Each row has a class, written after it.
[-10 -20   9  -4 -78  16 -24 -20 -17  32 -47 -20  37  24 -12  -9 -20   3
  35  -9  10  39 -22  50 -11 -48  19 -17  10 -16   3 -16  22 -22 -39 -43
  38] : q315
[-64 -22 -16 -31  -3  27 -39   0  57 -74  -3  -3 -46 -99  42 -41   1 -33
   1   0  19 -33  28   0 -59 -39 -88 -30  -5   4 -34  -4 -16 -10  26  22
 -21] : q53
[-43 -16 -28   2 -12  57   5  -7  47 -45 -10  19 -39 -91  23 -27  19 -20
   0   9 -11 -51  46   4 -64 -15 -79  -6 -15   8 -28  -6 -26  18  10  25
 -20] : q125
[-14   3  26 -37 -50  48 -30 -35 -37   5 -26   1  15 -34 -18   3 -53  -9
  50  15  19  46   6  46  -8 -42  43 -23  32 -36  -8  14  16 -32 -62 -24
  24] : q53
[ -9  -7  28   0 -64  34  -1 -11 -12  27 -38 -11  10  37  -4  -4 -37  -1
  38 -16  11  30  -9  51 -12 -44  30  -5  27 -13  14 -23  12  -7 -42 -37
  44] : q147
[-62  13  -5 -25  19  22  23  20 -36 -20 -42 -11  54 -71  18  43  14 -46
 -28  -2  61 -64  51  43 -26  24  10 -32 -59   7  21 -24 -10 -20 -85 -33
 -48] : q315
[-69  24 -11 -11  18  -4  39  19 -29 -21 -57 -14  35 -68  36  51  13 -57
 -23  -2  60 -79  33  50 -20  21  13 -23 -51   4  29 -36   9  -4 -81 -30
 -51] : q407
[-29 -16 -12 -10 -22  44 -22  -3  66 -18 -41   6 -41 -99  50 -47  41 -15
 -11 -17   1 -19  12  16 -54 -23 -59 -15 -11   5 -13 -27 -18   9  32  25
  -3] : q125
[  0   6   0   1 -74   5 -20 -22 -23  25 -35  -9  31   4  -5 -10 -32   5
  30  -4   6  28 -17  49  -9 -40  32 -14  26 -28   4 -14  33   4 -42 -32
  36] : q407
[-14 -14  43 -17 -39  38 -27  -9 -37  10 -28 -11  33 -13  13   4 -36  15
  40  30  28  20  -9  55  11 -42  29 -34   8 -26 -31  36   5  -5 -47 -38
  33] : q495
[-60   5 -39  -7  15  37  -7  35 -30   4 -26   2  42 -52  -2  27   3 -51
  -3   5  18 -55  46   8 -37  17  11 -37 -47   2  21 -10  -4 -36 -94 -35
 -54] : q125
[-42 -23  -6 -61 -16  50   3   6  67 -47 -52  -5 -52 -76  44 -20  30 -34
   4 -16  -8 -11  12  27 -75 -47 -81  -3  -9  18 -30 -18 -16   4  -4   3
 -19] : q315
[-38 -23 -15 -46 -29  60  13  15  77 -69 -35   6 -39 -92  27 -17   5 -42
  -2 -13  -4 -34  12  33 -76 -16 -68   0   6  -2 -12   5 -16   4  -7   3
  -1] : q889
[-27  -2  -3   7  -8  62   9 -18  35 -49   8  20 -37 -73  26 -17  11 -32
   2  -5  -3 -46  59  -2 -65 -24 -60   6   3   5 -17 -29 -36  20  26  18
 -15] : q147
[ 10  -3  33 -25 -44  43 -21 -25 -37  -5 -41   2  22 -53  -5   2 -38   3
  43  17  17  28  10  53  -1 -27  35 -19  25 -33 -10  42   6 -14 -64 -31
  12] : q495
[  7  -3  25  -4 -71  25   6 -11  -8  30 -42 -20  20  36  -7  -8 -28  -9
  36 -14   5  30 -12  46 -19 -46  21   0  22 -19  16 -11  22  -1 -35 -33
  45] : q147
[ -57  -31  -26   -9  -14   31  -49    6   52  -71   -6    6  -50 -105
   43  -40   10  -39   -2  -16    1  -19   21  -16  -58  -37  -95  -19
  -13    8  -19   -5  -14  -12   31   23  -37] : q125
[-18  -1  27   7 -78  36 -16 -14 -21  27 -28 -10  36  13 -21  -2 -40   5
  27   1  22  18 -17  65 -18 -28  31 -22  21 -23   8  -8  14 -16 -42 -41
  57] : q889
[-73  21 -11 -25  34   4  18  35  -7 -30 -56  15  13 -82   6  65 -22 -53
 -19  22  79 -68  52  40 -35  21   6 -25 -25  -9   4 -45  -4 -42 -85 -35
 -43] : q495
[-71   7 -36  24  14  24 -12  21 -27 -15 -34  -8  49 -53  -9  34  -4 -45
 -15   6  23 -81  49  14 -24  30  39 -39 -33   7  23 -25 -11 -24 -66 -49
 -62] : q699
[ -3 -22  23 -31 -47  26 -34  -1 -53  19 -16 -14  43   4   9 -12 -40   5
  42  26  12  47  -8  38   2 -45  25 -38  -1 -27 -34  32  13  -7 -55 -38
  39] : q315
[-24 -14  12 -12 -21  48 -15  -2  50 -38 -18   0 -39 -79  49 -43  31 -17
 -10 -30  14 -15  24  16 -59 -32 -37  -8   2   4  -2 -36 -27  17  29  10
  -8] : q147
[ -58  -25  -28   -8   -7   15  -40    0   57  -75  -12   -5  -48 -114
   58  -30   11  -39  -10  -11    7  -29   13   -1  -46  -42  -88  -17
  -10    8  -24   -9   -2    6   37   17  -36] : q407
[-67  11 -18 -27  21   1  21  37 -24 -23 -46  15  24 -60   9  60 -25 -64
 -16  21  63 -45  50  25 -39   5   3 -30 -35 -15  10 -59   5 -50 -78 -29
 -33] : q315
[-66   9 -19  -2  29  35  -3  26 -27 -10 -33  -2  39 -63   1  21  10 -40
  -8   3  29 -66  52  27 -36  32  17 -42 -39  14   8 -11 -19 -24 -93 -55
 -60] : q495
[-51  24   1   6  34  60  -5  12 -11  -2  -8  -8  38 -82  24  68  -6 -42
  -7  -4  34 -71  36  14 -28   2  40 -24 -32  10   8 -32 -20 -56 -64 -29
 -32] : q699
[-44 -34 -15 -50 -32  60   4   1  60 -50 -31   0 -46 -93  42 -25  23 -53
   0  -7   0 -35   9  28 -57 -18 -76  -1  -2   9 -23  -7  -9  17  -7   6
 -25] : q59
[-71   9 -19   4  12  43  -1  35 -26  -6 -25  -7  57 -55 -11  42  -2 -49
 -19  10  36 -71  44  38 -40  35  31 -40 -47   3  18  -4 -11 -26 -88 -47
 -40] : q889
[-69   3 -24   5  16  30   3  20 -18 -10 -19  -1  42 -54   6  34  -7 -37
  -1   6  25 -55  46  14 -27  23  20 -36 -42  13  12  -8  -3 -20 -99 -56
 -58] : q225
[ -5  -8  10  10 -80  23  -6 -17 -14  30 -24 -10  42  19 -28  -1 -46  10
  28  -1  20  21 -18  64 -10 -21  26  -9  21 -26   5   0  20 -16 -44 -37
  68] : q889
[ -9 -11  18  -1 -71  29 -17 -18   4  28 -30 -11  33  16 -25  -9 -40  -3
  36   9   5  32 -22  39 -13 -33  25 -19  12 -20   4   2  15  -5 -38 -52
  39] : q80
[-32  -8   5 -13 -17  20 -35   7  54 -38 -31  -4 -31 -85  55 -37  21 -16
  -8 -26  30 -21  20  32 -43 -23 -54 -18  -8   9  -7 -31 -11  13  34  30
  -2] : q122
[-48 -16  -1 -19   3  39 -53  12  56 -71  -7   1 -44 -93  38 -29 -13 -30
  -6 -15  21 -18  41   4 -54 -47 -76 -21 -12  11 -17   6 -13   0  43  38
 -31] : q122
[-64  10 -15  -5  16  15  43  17 -29 -21 -40  -6  39 -74  30  43   7 -56
 -12   0  60 -78  48  36 -20  39  15 -23 -56   5  23 -22   3 -21 -84 -39
 -54] : q225
[-17 -15  19  -5 -49  23 -34 -10 -48  11 -15 -12  36  -7  20   8 -41 -17
  47  27  13  23 -19  41  16 -45  30 -33  -2 -34  -7  31  25   3 -44 -36
  34] : q407
[-23   4  36 -24 -37  51 -32  -3 -39   8  21  11  24 -11  -2  -5 -70 -39
  28  30  34  43   0  13 -13 -21  32 -40  14 -34 -17   4  -8  -8 -40 -56
  45] : q80
[-32  19  42 -29 -39  60 -35   4 -59  12   5  10  26 -20  -9   6 -72 -32
  16  32  41  31   1  42 -15 -15  40 -44  21 -45 -14   7  -3 -15 -43 -44
  59] : q889
[-37  17  29 -26 -36  37 -21  -3 -53  10   4   6  15 -30  11   7 -59 -47
  26  37  48  22   2  28  -7 -25  32 -38  11 -39 -15 -10  14   5 -44 -51
  46] : q407
[-33  18  44 -23 -43  54 -23  -5 -56  11   6  13  21  -8 -10   6 -73 -37
  26  31  43  28   7  41 -18 -18  28 -37  17 -37 -14   3  -2 -11 -35 -44
  62] : q889
[-38   6  36 -15 -29  53 -31  -7 -43  12   9   3  19 -16   7   3 -68 -38
  34  21  38  31   2  12  -7 -21  35 -40   0 -28 -10   9   3 -22 -37 -59
  33] : q225
[ -2  -3  18 -35 -54  53 -23 -21 -35  18 -44   2   6 -45  -6  -5 -36   4
  43  14   3  39  -1  41  -3 -40  29 -17  21 -31 -11  21  17 -21 -59 -19
  15] : q125
[-70 -37 -11 -13  -6  25 -45   3  45 -82 -12   1 -35 -88  44 -37   6 -29
 -10  -3   3 -20  26  -3 -48 -43 -97 -35 -19  12 -20  -7 -22   0  31   9
 -34] : q315
[-35  17  46 -23 -38  57 -27   2 -59  10   6   4  26  -8  -5  10 -71 -36
  25  27  44  19   1  43 -17 -11  35 -40  10 -34 -18  12  -6 -16 -44 -47
  58] : q889
[ 14  -2  22 -10 -58  36 -36 -13 -55   3 -33   1  33 -19 -10   2 -55   5
  38   9  12  28  11  52   9 -34  47 -20  36 -46  11  19  12 -17 -53  -5
  22] : q122
[-43 -17 -12 -49 -20  48  25  -7  83 -54 -46  -1 -51 -81  32 -32  22 -37
   7  -6  -6 -29  24  20 -80 -34 -71  -5   8   7 -15 -13 -15   8 -13   8
 -13] : q53
[-10  -6   3   9 -73  32 -36 -19 -10  23 -32 -13  30   8 -20  -7 -43  -9
  38  -9   6  24 -13  43  -6 -32  42 -17  30 -16  14  -8  19 -16 -27 -45
  40] : q699
[-20 -12  14 -10 -52  22 -42 -12 -43  12  -1 -14  37  -8  11   8 -41  -9
  43  25  21  25 -17  36  11 -43  29 -28   4 -26 -24  26  23   6 -50 -44
  33] : q407
[ -3 -16  39 -10 -43  36 -21  -3 -42  24 -34 -17  18  19  16  -6 -40  -5
  48  13   5  39  -7  43  11 -48  37 -25   8 -22 -12  24  15   3 -34 -30
  31] : q147
[-29 -22  -5 -40 -18  63  34  10  81 -54 -42   2 -58 -75  40 -22  19 -39
   3 -25  -6 -20  27  24 -69 -34 -62  13   6  12  -3 -20 -14  19   1   8
 -12] : q147
[-36 -26 -18 -37 -19  56  11   5  71 -48 -30   5 -44 -87  52 -19  19 -42
  11 -13 -16  -9  15  15 -63 -38 -69   0  -2  13 -13  -2  -2   7 -14   0
 -24] : q225
[-25 -18  19 -19 -47  37 -31 -19 -40  18 -12 -16  33  11  -2  -7 -43   3
  54  33  13  21  -6  42   6 -40  27 -36  12 -25 -32  32   8  -9 -59 -35
  39] : q53
[-21 -28 -29   3 -21  49  -6 -13  26 -34  13  26 -13 -74  30 -31  12 -28
  -3   6  -5 -50  44   0 -59 -16 -63 -11  -5  -4 -15 -21 -26  10   4  23
 -19] : q59
[-32  21  33 -17 -29  55 -41 -10 -49  14   3   2  23 -17  -9   2 -73 -37
  25  26  41  14  15  17  -6 -20  51 -43  19 -28  -7  -1  -5 -12 -24 -54
  40] : q699
[  1 -11   3 -10 -63  37 -41 -22 -45 -16 -33   5  26 -39 -13  -2 -51  -6
  42  11 -10  31   5  32   4 -40  52 -24  50 -40  12  15  16 -23 -55 -31
   1] : q699
[-63  29 -14 -13  16   7  38  18 -42 -21 -43  -7  42 -76  36  46  16 -64
 -26   2  55 -80  38  41 -20  23  12 -27 -45  -3  32 -40   4  -4 -82 -30
 -49] : q407
[-58   6  -7 -14   9  16  53  16 -28 -18 -42  -5  42 -59  22  39  18 -51
 -18   5  57 -65  40  45 -24  27  13 -20 -52   7  25 -36  -7  -5 -84 -36
 -52] : q80
[-65  21 -30 -18  21  21  11  43   4 -10 -38  23  15 -81   8  56 -19 -60
 -19  18  57 -58  48   9 -47  17  10 -25 -29 -14   3 -57   0 -47 -73 -20
 -32] : q125
[-16  -2  15 -35 -62  37 -18 -27 -36  -4 -44  -1  19 -28 -20  -6 -45   0
  43  19  10  32   5  54  -7 -38  41 -27  37 -41  -6  13  21 -18 -63 -22
  15] : q53
[ -3   1  23   5 -60  25 -41 -22  -2  25 -32 -11  31   4 -11   4 -32   7
  29  -9  29  21  -8  58 -11 -35  15 -11  24 -11  -4   4   3 -15 -41 -38
  44] : q495
[-60 -11 -25  -3   9  32   1  29 -33   5 -10   1  51 -50  11  26 -10 -56
  -6  15  43 -70  43  20 -23  31  19 -43 -48   2  12 -17  -1 -28 -91 -43
 -44] : q59
[-31   8  47 -29 -35  59 -37   0 -56  13  10   4  30 -15   4   7 -59 -41
  27  30  40  40   9  25 -19 -37  26 -48   3 -30 -14  -1  -3 -20 -46 -48
  49] : q315
[-49  23   1 -12  31  72   6  12 -15  14 -14  -1  37 -86  29  70  11 -31
  -8   3  40 -74  34  22 -24  -5  11 -18 -49   2   1 -25 -19 -57 -69  -6
 -28] : q125
[-41   7  28 -28 -38  67 -40   4 -41  14  -9  10   9 -24  -7   3 -61 -56
  29  31  32  26   4  16 -12 -19  21 -40   8 -38  -2  11  -4 -18 -45 -45
  40] : q125
[-37  -2 -24   9  -9  35  14 -20  26 -57   3  25 -24 -92  33 -26   9 -26
 -10  14  -3 -49  53   8 -54 -18 -63 -12  -4  -4 -15 -18 -18  43  13  18
 -18] : q407
[ -58  -26  -26  -17  -18   15  -66    7   45  -91   -3    1  -49 -114
   56  -33    7  -46   -1  -11    5  -25   14    5  -51  -44  -88  -24
   -2    1  -22    0   -3   12   29   20  -39] : q407
[-31 -14  -8 -12 -18  32 -15  -5  63 -23 -17  -1 -35 -86  60 -45  30   1
  -9 -30  17 -20  12  23 -54 -19 -50 -11 -10  15 -23 -33 -15  11  17   6
  -2] : q225
[-59  23  12   0  29  50  11  21  -8  -8 -10  -6  35 -83  29  76  -7 -32
 -11   0  43 -68  21  40 -37  11  16 -20 -44   5 -16 -27 -14 -58 -63 -16
 -14] : q889
[-11 -26  29 -15 -50  49 -23 -11 -37  17  -4  -3  36  -2  14  -5 -46  -4
  54  29   8  38 -14  37  14 -47  29 -38   4 -22 -19  26  11  -8 -46 -43
  30] : q80
[-32 -25  -1 -46 -18  58  26  16  73 -56 -58  -4 -72 -74  47 -16  15 -42
   7 -21  -9 -22  15  29 -65 -43 -66  12  13   5  -8 -19 -12   7  -4  12
 -16] : q147
[-31 -25 -20  -5 -20  47 -11 -15  32 -41  12  20 -21 -79  26 -28   7 -36
   2  19   2 -59  45  -1 -59 -11 -74 -11 -10   0 -31  -5 -26  23   8  15
 -21] : q59
[-75  27 -15 -11  17   0  31  13 -33 -21 -42 -14  42 -82  30  49  15 -46
 -30   1  66 -81  38  44 -16  20  11 -25 -47   5  22 -43  10  -7 -81 -33
 -56] : q407
[-43   7   4  -2  30  62  24   7 -10   3  -7  -1  37 -81  30  66   2 -32
  -3  11  40 -63  32  24 -24  -3  23 -18 -45   5 -11 -33 -19 -50 -62 -21
 -35] : q80
[  5   1  29 -15 -51  36 -24 -31 -46 -18 -40   9  28 -55  -9   0 -41  11
  37   8  12  27  13  57   4 -26  36 -23  35 -37   5  28   8 -17 -62 -24
   4] : q495
[-59  24  -5  -2  26  45   4  16 -16 -11 -17  -8  41 -86  34  78  -4 -39
  -9   2  43 -80  23  36 -18  -3  24 -25 -42  -4   5 -30  -1 -44 -69 -19
 -33] : q407
[ -50  -21   -8  -10    0   32  -63    8   57  -74    7   -3  -39 -103
   42  -22   -7  -39   -2  -10   25  -27   39   -8  -50  -43  -87  -17
  -11   14  -28    6  -15   -6   42   32  -33] : q122
[ -53  -42  -18  -14  -13   32  -41   -2   54  -81   -2    9  -44 -105
   45  -41   12  -43    2   -4    3  -16   19   -1  -48  -30  -86  -22
  -15    7  -23   -2  -21    7   40   11  -42] : q80
[-46 -10 -24  -6  -5  56   6 -28  42 -52  11  20 -19 -79  19 -28   9 -12
   2   8  -3 -50  59   3 -62 -25 -64 -14   2   6 -30 -16 -33  11   7  21
 -16] : q53
[-32 -11 -26   6  -4  53   9 -19  43 -36  13  25 -21 -80  30 -18   6 -19
   5   9  -6 -38  56  -7 -59 -24 -66  -5  -9  11 -25 -10 -21  16   5   9
 -20] : q225
[ 15 -19  14 -27 -66  37 -23 -18 -44   4 -34   7  23 -35  -5 -16 -43   5
  42  21  -5  56  -8  45   2 -40  46 -25  37 -45  -6  16  19 -11 -57 -26
   9] : q80
